Here is a tiny trained network, its code and every weight. The questions are about switching its units off for an input and a class, where a switched-off unit gives its printed mean instead of its output.

import numpy as np


def w(rows, s, z=0):
    codes = np.array(rows[::2]) - 128.0
    scale = np.full(codes.shape[1], s)
    scale[-1] = z or s
    return codes * scale


def f(y):
    return y / 2 * (1 + np.tanh(0.7978845608 * (y + 0.044715 * y**3)))


def log_softmax(a):
    a = a - a.max(-1, keepdims=True)
    return a - np.log(np.exp(a).sum(-1, keepdims=True))


def net(x, mask):
    res = np.array(x, float).reshape(1, 8) / 4 @ E
    y = f(res @ A[0][:, :-1].T + A[0][:, -1])
    res = res + np.where(mask, y, B[0][:, -1]) @ B[0][:, :-1]
    return log_softmax(res[-1] @ U[:, :-1].T + U[:, -1])


A, B = {}, {}
E = w([
[121,150,36,146,26],'x0',
[75,140,48,112,221],'x1',
[198,74,91,248,153],'x2',
[132,130,127,127,129],'x3',
[133,125,125,124,128],'x4',
[135,129,127,125,128],'x5',
[129,126,128,127,127],'x6',
[131,121,125,123,128],'x7',
],0.014)
A[0] = w([
[147,139,153,95,69,145],'n0',
[164,112,111,202,153,154],'n1',
[105,146,139,66,108,254],'n2',
[172,111,253,130,134,168],'n3',
[151,127,152,140,52,100],'n4',
[109,155,55,124,132,18],'n5',
[151,94,158,150,185,106],'n6',
[112,118,147,112,202,128],'n7',
[124,128,93,140,155,82],'n8',
[144,139,136,125,205,104],'n9',
],0.027,0.0087)
B[0] = w([
[121,209,131,133,75,201],'n0',
[109,126,48,197,94,245],'n1',
[136,204,166,50,155,225],'n2',
[137,40,6,3,133,255],'n3',
[133,184,208,223,92,214],'n4',
[139,66,45,25,115,180],'n5',
[95,214,87,144,140,201],'n6',
[150,113,247,196,144,207],'n7',
[108,164,76,102,158,164],'n8',
[71,204,164,186,159,195],'n9',
],0.027,0.026)
U = w([
[164,132,133,1,156,253],'0',
[116,230,122,122,116,82],'1',
[139,81,43,121,122,231],'2',
[194,88,126,221,42,30],'3',
[154,140,236,78,212,39],'4',
],0.0097,0.0054)

Each question gives the input, the list of numbers given to net, and the class t.
The units are the neurons (one row each of A and B). Each row of codes is followed by its name. A weight is (code - 128) times the scale printed after its matrix; where a second scale follows, it is the last column's (A, B and U).
mask holds one flag per neuron, in row order. A switched-off neuron (its flag False) gives its mean, the last column of its row in B, instead of its output. The means were averaged over made-up inputs and are rounded, as every weight is.
A unit's drop is (log p(t) with every unit on - log p(t) with that unit switched off) / (log p(t) with every unit on - log p(t) with every unit switched off).
The circuit of an input: a set's keep is (log p(t) with only the set's units on - log p(t) with every unit switched off) / (log p(t) with every unit on - log p(t) with every unit switched off). Starting from all 10 units, units are removed one at a time, each time the one whose removal leaves the highest keep (on an exact tie, the one counted first), for as long as the keep stays at least 0.8.
circuit, biggest first: the units of the circuit, biggest drop first
most important unit: the unit with the biggest drop
k most important neurons: the k neurons with the biggest drops, biggest first
drop of u: that unit's drop, to one decimal
input [-4,-7,1,-7,0,-3,4,-7], class 2: circuit, biggest first : n3
input [5,-7,1,8,4,-3,4,1], class 3: 2 most important neurons : n2; n4
input [0,8,0,-5,4,-5,5,-1], class 4: 3 most important neurons : n3; n7; n1
input [-6,0,-8,8,-3,-5,4,-8], class 0: 2 most important neurons : n3; n4
input [-6,-6,1,2,6,0,-7,3], class 2: 2 most important neurons : n3; n2
input [1,5,4,1,-8,-7,-5,-7], class 2: 4 most important neurons : n2; n4; n5; n0
input [-1,2,-2,-2,8,-6,3,1], class 4: 2 most important neurons : n3; n1
input [7,0,7,-7,0,8,7,0], class 3: 2 most important neurons : n3; n4
input [-5,-3,0,2,-6,6,2,-8], class 0: 2 most important neurons : n1; n3
input [-3,6,-1,-6,6,-7,-5,5], class 4: 2 most important neurons : n7; n1
input [1,4,-5,-3,5,0,-7,1], class 0: 2 most important neurons : n4; n5
input [-7,7,-4,-1,-5,7,0,4], class 4: drop of n7 : 0.6
input [2,-4,5,-8,3,-2,-7,3], class 3: drop of n3 : 0.0
input [8,-3,2,-2,4,1,6,3], class 3: most important unit : n2
input [-6,-7,4,-5,-6,-6,-5,-6], class 2: drop of n3 : 1.3
